Each row is followed by roughly how far along a hidden order it lies, from 0 to 10. A new part has a new order.
(in the rows, 100 means zero)
[102  89  85 123  91  79  79 117 110  97  86  86 104 115 104 107  92 142
  89 106 101 102  63 115 109  77  85 119  84 109  93 120 104  96  93 146
 103] | 4
[ 76 106 108 104  94  58  69 111  96 117 107  89  96  97 103 110  80 147
  80 110 102  98  75 102 108  87  85 117  92 127 121 112 126  94 122 120
  97] | 6
[ 72  81 105  98  95  43  74 112 101  98 115  83  96  78 104 113  91 138
  91 105  90  87  69  93 115  90  73 126  99 137 122 108 129  92 127 122
  85] | 9
[ 80  83  97 103  98  52  78 121  91  90 107  92 106 117 100 117  91 148
  87 107  87 104  54 107 120  88  82 127  97 127 106 104 127  94 107 137
  75] | 10
[101  76  67 136  90  66  93 109 125  75  79  76 106 120  97 108 107 116
  90 100  93  92  57 117  94  90  96 119  77 121  75 118 101 105  78 104
 102] | 6
[ 92  93  98 112  96  55  80 119  85 100 102  91 103 100 100 114  89 126
  86 110  95 110  56 111 115  85  94 121  94 121 107 106 121  99 103 144
  84] | 8
[ 42  99  85 121  91  48  65 118 140  94 113  54  88  98  94 106  96 137
  96 105  83  61  63 107  79  99  76 107  88 155  91 116 116 105 109 128
  95] | 7
[ 74  91  87 110  95  56  78 111 111  91 107  82  99  94  99 115  91 133
  98 108  89  90  58 102  97  86  89 123  92 130 101 113 121  98 104 133
  83] | 8
[ 53  92 103  96  84  32  68 117 115 107 113  72  85  66 102 104  94 158
  86 108  93  61  82  86 102  83  67 112  94 146 124 117 122  97 135  93
 103] | 7
[ 42 124  84 125  87  64  73 110 130 121 121  65  82  94  92  99  83 134
 109 114  93  58  69 104  62  81  72 103  91 141  89 139 107 101 113 127
  90] | 2
[ 23 128 109 107  85  48  52 110 150 142 128  62  75  67  98 100  77 140
  91 115  93  54  98  90  88  97  63 103  95 159 124 120 127 101 148 120
  96] | 4
[ 84 109  99 129  90  64  69 128  95 124 101  78  91 104 101 106  89 124
  70 104 102 102  73 111 106  99  96 105  80 132 113 119 132 109 110 116
 124] | 3
[ 39  98  72 116  91  50  68 111 138  81 117  64  94  95  92 105  94 132
 111 107  81  59  56 109  76  87  82 113  88 134  76 120 106 103  93 115
  77] | 8
[115  71  83 118  81  64  87 116 107  91  76  85 103  97 107 108 102 120
  82 102 104 101  65 104 116  88  77 115  86 113 105 119 106 100  95 113
 117] | 4
[ 84 112  89 130  90  77  82 117 131 123  88  74  89 105 102 101  87 106
  80 106 108  90  83 111  97  87  91 104  78 129 104 123 116 108 106 114
 119] | 0
[ 83  83  80 109  95  71  73 114 103  80  99  84 105 111  96 115  94 140
 102 107  82  96  51 114 105  88  89 121  91 123  86 109 115  99  92 123
  81] | 10
[113  84 103 107  89  69  81 111 114 109  84  97 102  88 108 110  93 132
  71 106 105 112  70 101 126  87  79 122  88 123 127 114 117  95 116 109
 109] | 5
[ 75  95  86 121  86  58  80 117 132 106 100  77  94 101 100 105  95 132
  89 105  96  77  77 104  92  92  83 108  85 134  99 119 107 103 105 101
 109] | 4
[ 80 109 106 111  93  66  74 114 107 119 108  91  94  85 103 110  79 145
  88 110 103 102  71 101 106  83  77 118  96 123 119 111 119  92 122 127
  88] | 6
[ 97  95  87 119  91  72  84 121  97 101  94  86 103 114 101 110  92 130
  86 106  97 112  58 112 115  85  90 119  90 122 102 114 113  99 102 115
 101] | 6
[ 99  76  88 107  86  60  85 115 123  89  81 101  99  95 103 106 103 131
  87 103  99  86  77 102 108  89  83 111  86 128 103 110 109  99 102 111
 112] | 5
[ 93  78  91  94  89  65  79 108 138  87  97  90 104  98 105 113  93 136
 103 110  94  90  61 100 110  75  73 128 100 110 118 114 100  88 109 142
  81] | 8
[ 57  92  78 122  85  69  77 108 134  95  95  65  93 100  99 103  92 124
 104 110  96  69  65 108  82  80  75 111  90 123  87 129  95  95 102 120
  90] | 4
[ 89  94  98 112  95  60  80 117  86 104 103  89 102  97 102 114  86 142
  80 107  95 113  53 110 119  89 100 120  90 123 110 110 128 100 106 119
 102] | 8
[ 78  93  98 100  90  60  72 103 107  98 106  88  99  83 104 110  87 129
 102 113  96  82  93  96 102  80  62 124 105 124 111 119 110  89 117 134
  82] | 7
[122  64  96 102  89  67  92 113 123  95  79  94 105 103 111 110 102 130
  79 104 109 108  76 100 126  90  82 118  83 107 115 118 108  92 104 105
 118] | 4
[110  72  66 147  86  70  95 133 115  83  76  75 105 135  98 105 104  98
  79  96  97 100  55 124 100  92 108 107  74 116  72 121 102 112  72 119
 124] | 3
[ 97  97 102 122  89  56  81 127 106 117  92  88  98 106 103 109  89 115
  75 104 109 110  69 107 115  93  89 112  82 126 120 110 127 101 114 134
 115] | 4
[ 66  91  96 100  89  58  83 111 105 102 110  78  95  85 102 109  88 142
  98 110  93  76  78  96  98  86  74 123  96 129 110 114 116  93 121 132
  83] | 8
[151  76 106 113  87  91  87 115 108 113  59 107 108 106 117 105  95 113
  70 106 124 132  82  99 131  80  79 124  82  96 133 119 105  88 105 119
 128] | 0
[ 65  92  95  97  84  58  69  98 134 101 104  76  91  78 105 103  92 141
 104 111  95  66  89  90  95  84  61 118  96 131 108 103 101  87 121 103
  87] | 5
[106  57  67 121  86  69 100 125 126  60  83  82 111 115 103 110 112  97
  90  98  92 102  49 117 106  90  98 116  76 119  79 115 102 104  77 114
 108] | 7
[ 76  73  69 116  81  49  80 120 145  74  93  54  93  92  98 102 112 112
  93  98  88  69  64 103  87 100  85 102  84 143  85 121 101 110  92 115
 114] | 6
[112 100 108 105  92  88  77 113 126 119  89 110 105 100 110 110  79 136
  92 113 113 123  76 103 119  71  79 125  91 111 124 118 104  89 106 140
  90] | 3
[118  98 107 111  97  77  83 115 100 116  93 105 107 111 108 116  77 119
  81 108 104 135  60 113 128  80  97 125  91 106 123 106 121  91 105 139
  98] | 6
[ 97  84  96 103  89  49  79 115  99 101 100  86 101  93 106 111  96 139
  79 104 101 102  67 100 116  93  87 114  92 127 120 108 120  98 118 113
 103] | 7
[ 92  96 102 107  86  54  73 112 120 115  94  88  94  87 109 105  91 132
  78 107 104  96  95  95 113  87  75 115  89 127 127 115 123  95 124  95
 109] | 4
[ 85  94 103 119  92  50  76 125  99 120 100  84  93 101 103 108  92 120
  71 100 102  99  74 108 116 101  89 112  99 136 122 114 132 103 122 107
 116] | 5
[ 89  94 106 108  89  58  80 113  90 114  93  87  96  93 106 108  87 134
  84 108 103 107  75  99 116  87  78 119  98 120 122 117 124  91 122 124
 102] | 5
[ 80 100  78 122  83  80  84 105 138 100  91  77  97 105 100  97  90 128
 105 111 100  79  70 104  86  73  82 114  92 120  88 132  90  89  98 132
  91] | 2
[ 91 110  69 137  90  91  88 126 111  95  92  86 105 141  94 108  88 120
 101 108  91  98  53 124  76  73  98 116  82 111  73 123  96  99  71 144
  91] | 3
[100  80  92  99  83  60  82 118 143  96  89  85  98  89 106 108  97 133
  84 105 102  87  84  97 109  89  91 117  92 122 110 120 106  92 113 116
 112] | 4
[ 96  76  79 118  95  54  87 124 102  83  99  82 106 110  98 113 103 113
  82 101  90 101  55 116 102  94  96 116  82 123  93 109 118 105  92 118
 100] | 9
[101 105 103 120  91  74  76 116 105 122  89  95  99 104 106 109  80 130
  82 110 107 114  67 108 113  81  86 118  89 118 118 117 117  91 113 143
 104] | 3
[102  98  86 139  86  75  79 125 106 111  81  79 100 115 101 106  91 136
  82 107 105 103  72 115 100  85  96 109  81 118  83 122 111 103  95 134
 113] | 2
[ 74  97  85 120  94  64  77 115  95 102 104  83  99 105  97 109  88 125
  92 107  90  92  56 111  97  87  95 116  87 122  93 106 119 101  98 141
  93] | 7
[ 97 106 103 114  93  65  78 114 121 118  87  93  97  97 108 101  82 137
  80 111 115 107  76 100 111  79  82 118  89 121 122 113 108  96 122 141
 107] | 2
[109 121  87 142  98  94  85 131  92 118  76  92 102 133  97 110  80 111
  84 107 103 130  53 129 103  78 109 114  84 105  95 104 116 105  87 144
  97] | 3
[ 87  88  98 104  86  65  80 107 105 106  97  83  95  91 106 107  90 135
  87 109 103  85  80  95 106  87  73 115  92 127 116 119 109  91 123 111
 102] | 4
[103 123 114 122  93  82  83 108 104 146  89 100  95 102 109 104  70 138
  76 112 119 122  87 106 115  78  84 115  89 112 133 120 114  93 118 138
 112] | 0
[ 88  91  92 112  84  68  74 119 111 105  88  78  95 107 105 104  94 127
  84 106 103  86  74 100  99  86  79 112  86 126 108 123 105  95 120 135
 105] | 3
[156  40  78 123  81  70  97 122 118  59  56  93 113 108 111 109 118 125
  71  94 112 110  76 108 134  88  96 117  77 109 106 118  96  99  76 105
 138] | 3
[ 76  98 112 114  86  43  70 119 129 127 104  71  84  83 107 102  92 147
  68 104 108  82  94  93 114 102  76 107  85 148 133 120 122 103 134  99
 130] | 2
[ 74  92  94 106  86  50  65 117 115 112  98  70  91  90 102 105  95 141
  92 107  98  73  86  98  94  91  79 112  90 132 111 123 109 101 119 112
 108] | 4
[ 96  83  66 112  83  84  90 102 143  79  70  84 106 105 105 102  94 135
 115 110 104  80  68 103  85  63  74 118  94 105  79 137  67  82  85 149
  85] | 2
[100 107  85 133  85  79  88 120 102 116  86  91 101 123 102 105  86 120
  84 108 109 110  69 114  99  78  95 115  88 113 105 123 108  99  94 137
 109] | 1
[ 91  75  72 120  92  65  83 119 109  76  90  74 103 113  99 108 104 117
  90 100  91  89  50 112 102  92 100 112  78 119  84 114 104 103  83 121
  98] | 7
[115  88  93 140  88  58  89 136 101 108  83  79  97 112 104 106 105 123
  53  97 108 110  67 112 116 100  98 104  74 118 110 117 124 109 102  96
 139] | 2
[103  80  82 115  92  65  86 123 118  90  88  86 105 108 103 109  96 124
  86 104  99 103  59 108 104  88  85 119  88 114 102 112 106  97 100 133
 101] | 6
[ 94  84  93 106  92  53  84 115 101 101  97  85  99  92 104 110  93 152
  82 106 100  99  73 101 116  90  84 118  92 133 115 110 119  98 114 113
 101] | 6
[ 74  88 111  87  88  40  76 108 109 111 106  84  89  71 108 107  90 149
  89 109  98  81  84  88 117  89  66 119  98 137 132 114 122  91 137 121
  96] | 7
[112  89  90 118  97  65  88 119  91  96  84  93 105 108 105 110  89 128
  82 104 101 116  74 106 117  78  95 120  87 115 108 114 115  98  92 123
 105] | 6
[108  85 105 115  88  67  86 124 130 112  84  92 101 101 106 109  87 120
  73 106 107 110  73 105 117  88  91 116  88 108 121 115 122 100 108 126
 115] | 4
[ 89 105  95 121  86  57  77 118 132 119  93  76  92  99 103 105  88 133
  80 107 105  93  85 102 100  88  80 109  85 126 111 126 115  97 119 112
 118] | 2
[115  70 102  93  78  65  81 105 157  96  81  87  98  72 115 105  99 137
  86 105 112  81  92  86 118  85  71 119  89 133 126 132  94  86 120 114
 115] | 2
[ 86  94  94 111  90  58  74 122  99 103 100  85  98 100 103 109  91 132
  84 105  98  93  71 107 105  95  81 115  85 121 107 112 121  99 111 116
 105] | 6
[ 83  81  74 136  92  55  98 134 129  80 103  66 100 118  94 113 105 129
  85  95  81  92  56 122 100 101 106 110  80 135  80 102 124 113  83 101
 107] | 9
[ 43 103 119 110  89  15  54 123 114 134 131  63  75  63 101 104  91 160
  63 105  99  66 103  85 110 116  72 103  85 168 146 108 152 111 154  87
 122] | 6
[ 83  88  96 110  95  50  74 120  89  94 107  84 101  96 100 115  93 148
  74 107  89  98  58 107 111  94  86 117  98 127 112 106 121  99 108  98
  93] | 10
[ 78  91  95 103  85  53  72 110 148 107  98  61  88  80 105 101  94 131
  89 112 102  67  87  89  98  92  64 118  89 144 115 128 109  92 127 108
 112] | 3
[ 96  78  91 107  90  62  96 107 102  91  90  88 101  90 105 107  95 142
  94 106  98  98  67 100 110  76  76 123  91 124 108 117 108  94 105 111
  97] | 6
[ 71 107 101 108  94  60  69 116  99 116 101  86  93 107 102 108  84 139
  84 109  98  92  76 100 104  88  81 118  99 121 121 112 117  93 122 137
  98] | 5
[ 97  72  76 124  83  48  82 128 111  82  85  65  99 113 100 109 108 112
  81  98  97  90  65 109 101  98  89 107  77 128  93 117 112 108 100 117
 119] | 5
[ 70 130 100 128  95  73  78 116  88 134 110  90  91 101  99 108  72 123
  83 113 106 102  74 107 100  84  80 112  89 121 120 117 123  99 120 152
 100] | 2
[ 90  86  82 112  94  70  90 120 100  89 100  87 106 107  99 113  92 127
  99 108  91 103  53 112 108  82  88 123  90 116  93 111 111  93  96 140
  76] | 9
[ 94  89  91 124  90  64  83 122 111  98  96  77  99 101 100 109  97 129
  81 103  92 101  70 111 111  94  87 112  90 123 112 115 120 106 100 104
 110] | 6
[ 98 106  91 134  87  72  89 121 114 120  83  85  92 115 103 103  91 117
  73 104 106  99  78 108 105  92  95 105  81 121 106 123 116 105 102 121
 129] | 0
[ 99 120  90 132  90  81  82 123 128 125  92  91  99 122 101 104  83 121
  80 108 111 111  65 117 103  81  91 110  81 113 106 117 109 101 101 150
 110] | 1
[ 67 116  91 117  87  78  73  99 138 116  99  78  90  94 103 104  79 129
 108 116 105  73  87  96  82  72  67 116  94 128  98 132  90  86 110 140
  84] | 1
[ 91 118 109 124  93  66  68 112  97 131 102  95  97 110 105 110  74 134
  80 113 108 115  77 107 118  80  82 116  92 118 120 114 124  94 114 139
 101] | 3
[ 85  74  88 114  89  54  96 124  91  86  95  75 102  92 100 113 103 139
  81 100  86  96  57 110 116 104  94 116  87 140 103 104 127 106 105 103
 108] | 10
